Here is a tiny trained network, its code and every weight. The questions are about switching its units off for an input and a target symbol, where a switched-off unit gives its printed mean instead of its output.

import numpy as np


def w(rows, s, z=0):
    codes = np.array(rows[::2]) - 128.0
    scale = np.full(codes.shape[1], s)
    scale[-1] = z or s
    return codes * scale


def norm(h):
    return h / np.sqrt((h * h).mean(-1, keepdims=True) + 1e-5)


def f(y):
    return np.maximum(y, 0)


def softmax(a):
    e = np.exp(a - a.max(-1, keepdims=True))
    return e / e.sum(-1, keepdims=True)


def log_softmax(a):
    a = a - a.max(-1, keepdims=True)
    return a - np.log(np.exp(a).sum(-1, keepdims=True))


def net(x, mask):
    ids = ['Γαελπψ'.index(c) for c in x.split()]
    T = len(ids)
    res = E[ids] + P[:T]
    u = 0
    for l in range(2):
        r = norm(res)
        for j in range(2):
            rows = slice(3 * j, 3 * j + 3)
            q, k, v = (r @ M[l][rows].T for M in (Q, K, V))
            z = softmax(np.where(np.tri(T) > 0, q @ k.T / 3**0.5, -1e9)) @ v
            o = O[l][rows]
            res = res + np.where(mask[u + j], z, o[:, -1]) @ o[:, :-1]
        u += 2
        y = f(norm(res) @ A[l][:, :-1].T + A[l][:, -1])
        res = res + np.where(mask[u : u + 4], y, B[l][:, -1]) @ B[l][:, :-1]
        u += 4
    return log_softmax(norm(res)[-1] @ U[:, :-1].T + U[:, -1])


Q, K, V, O, A, B = {}, {}, {}, {}, {}, {}
E = w([
[96,72,118],'Γ',
[207,97,113],'α',
[102,135,54],'ε',
[126,47,48],'λ',
[180,136,224],'π',
[214,88,254],'ψ',
],0.015)
P = w([
[88,75,119],'0',
[64,150,170],'1',
[147,134,132],'2',
[83,180,162],'3',
[140,164,145],'4',
[190,125,88],'5',
[138,191,155],'6',
[198,182,120],'7',
[119,95,4],'8',
],0.011)
Q[0] = w([
[95,202,85],'L0H0',
[33,92,187],'L0H0',
[93,22,61],'L0H0',
[209,229,100],'L0H1',
[182,72,254],'L0H1',
[182,183,32],'L0H1',
],0.0076)
K[0] = w([
[76,149,208],'L0H0',
[243,82,201],'L0H0',
[59,40,68],'L0H0',
[253,19,195],'L0H1',
[61,61,164],'L0H1',
[3,56,120],'L0H1',
],0.0064)
V[0] = w([
[149,134,130],'L0H0',
[202,68,63],'L0H0',
[72,146,10],'L0H0',
[105,120,205],'L0H1',
[170,145,149],'L0H1',
[157,44,105],'L0H1',
],0.011)
O[0] = w([
[94,111,169,114],'L0H0',
[190,125,121,247],'L0H0',
[77,238,196,186],'L0H0',
[122,139,255,112],'L0H1',
[44,119,125,91],'L0H1',
[139,122,221,255],'L0H1',
],0.0084,0.0054)
A[0] = w([
[51,156,1,252],'L0N0',
[145,169,34,124],'L0N1',
[13,51,208,45],'L0N2',
[180,73,90,139],'L0N3',
],0.0097,0.0021)
B[0] = w([
[151,166,195,234],'L0N0',
[90,251,183,242],'L0N1',
[56,36,24,182],'L0N2',
[126,165,163,253],'L0N3',
],0.011,0.004)
Q[1] = w([
[154,140,70],'L1H0',
[143,73,247],'L1H0',
[114,101,156],'L1H0',
[128,119,94],'L1H1',
[14,94,139],'L1H1',
[79,110,27],'L1H1',
],0.013)
K[1] = w([
[33,246,172],'L1H0',
[18,2,105],'L1H0',
[60,69,96],'L1H0',
[172,72,148],'L1H1',
[85,110,92],'L1H1',
[74,39,66],'L1H1',
],0.008)
V[1] = w([
[131,194,108],'L1H0',
[252,170,157],'L1H0',
[119,54,114],'L1H0',
[123,141,99],'L1H1',
[106,187,63],'L1H1',
[20,148,125],'L1H1',
],0.013)
O[1] = w([
[16,107,74,20],'L1H0',
[55,120,188,173],'L1H0',
[213,102,166,184],'L1H0',
[41,124,165,69],'L1H1',
[9,129,254,17],'L1H1',
[122,127,230,3],'L1H1',
],0.0071,0.0041)
A[1] = w([
[112,149,176,164],'L1N0',
[170,89,5,114],'L1N1',
[103,108,98,2],'L1N2',
[171,122,198,196],'L1N3',
],0.012,0.0038)
B[1] = w([
[193,30,17,200],'L1N0',
[191,3,132,227],'L1N1',
[186,72,107,128],'L1N2',
[240,254,60,255],'L1N3',
],0.0088,0.0058)
U = w([
[129,5,5,236],'Γ',
[151,150,229,244],'α',
[113,169,47,52],'ε',
[32,158,39,21],'λ',
[24,147,245,126],'π',
[35,86,253,4],'ψ',
],0.0083,0.0034)

Each question gives the input, a string of symbols that net reads in full, and the target symbol t.
The units are the heads (3 rows each of Q, K, V and O) and the neurons (one row each of A and B). Each row of codes is followed by its name. A weight is (code - 128) times the scale printed after its matrix; where a second scale follows, it is the last column's (O, A, B and U).
mask holds one flag per unit, layer by layer, with each layer's heads first. A switched-off unit (its flag False) gives its mean, the last column of its rows in O or B, instead of its output. The means were averaged over made-up inputs and are rounded, as every weight is.
A unit's drop is (log p(t) with every unit on - log p(t) with that unit switched off) / (log p(t) with every unit on - log p(t) with every unit switched off).
The circuit of an input: a set's keep is (log p(t) with only the set's units on - log p(t) with every unit switched off) / (log p(t) with every unit on - log p(t) with every unit switched off). Starting from all 12 units, units are removed one at a time, each time the one whose removal leaves the highest keep (on an exact tie, the one counted first), for as long as the keep stays at least 0.8.
units of the circuit, in order: the units of the circuit, biggest drop first
most important unit: the unit with the biggest drop
k most important neurons of layer l: the k neurons of layer l with the biggest drops, biggest first
which heads matter: for each layer, one digit per head in row order, 1 if its drop is at least 0.15 and else 0, layers parted by /
drop of u: that unit's drop, to one decimal
input λ λ λ ψ, target Γ: which heads matter	11 / 10
input λ Γ ψ, target Γ: units of the circuit, in order	L0N1; L1H1; L0N0
input ψ ε λ λ λ Γ, target π: units of the circuit, in order	L0H1; L1H0; L1H1; L0H0
input λ ψ ψ λ λ ψ ψ ψ ε, target α: units of the circuit, in order	L0N0
input α ε ψ λ ε λ ε, target π: which heads matter	00 / 11
input λ α λ π, target Γ: units of the circuit, in order	L0H0; L0N1
input ε λ λ Γ, target π: which heads matter	10 / 11
input λ ψ λ π, target Γ: 2 most important neurons of layer 0	L0N2; L0N1
input Γ Γ ε λ λ α λ, target π: which heads matter	10 / 11
input π λ ψ π ψ α ψ Γ λ, target α: which heads matter	11 / 00
input ψ π λ π π λ λ α α, target λ: which heads matter	00 / 10
input λ ψ α Γ λ π ψ λ Γ, target α: which heads matter	00 / 00
input λ λ λ λ π ψ λ λ ε, target π: which heads matter	00 / 10
input λ ψ λ π π λ π α Γ, target α: which heads matter	10 / 00
input ψ λ π ψ Γ, target Γ: most important neuron of layer 0	L0N2
input α λ λ λ λ ε λ Γ λ, target π: 2 most important neurons of layer 0	L0N0; L0N1
input λ λ Γ α, target Γ: drop of L1H0	0.2
input λ π λ ψ π λ λ λ, target λ: drop of L0N0	0.2
input Γ π π ψ ψ ε, target α: drop of L0H1	0.1
input π ψ λ α λ ψ Γ, target Γ: most important unit	L0H0
input λ λ λ α λ λ, target λ: drop of L1N0	0.1
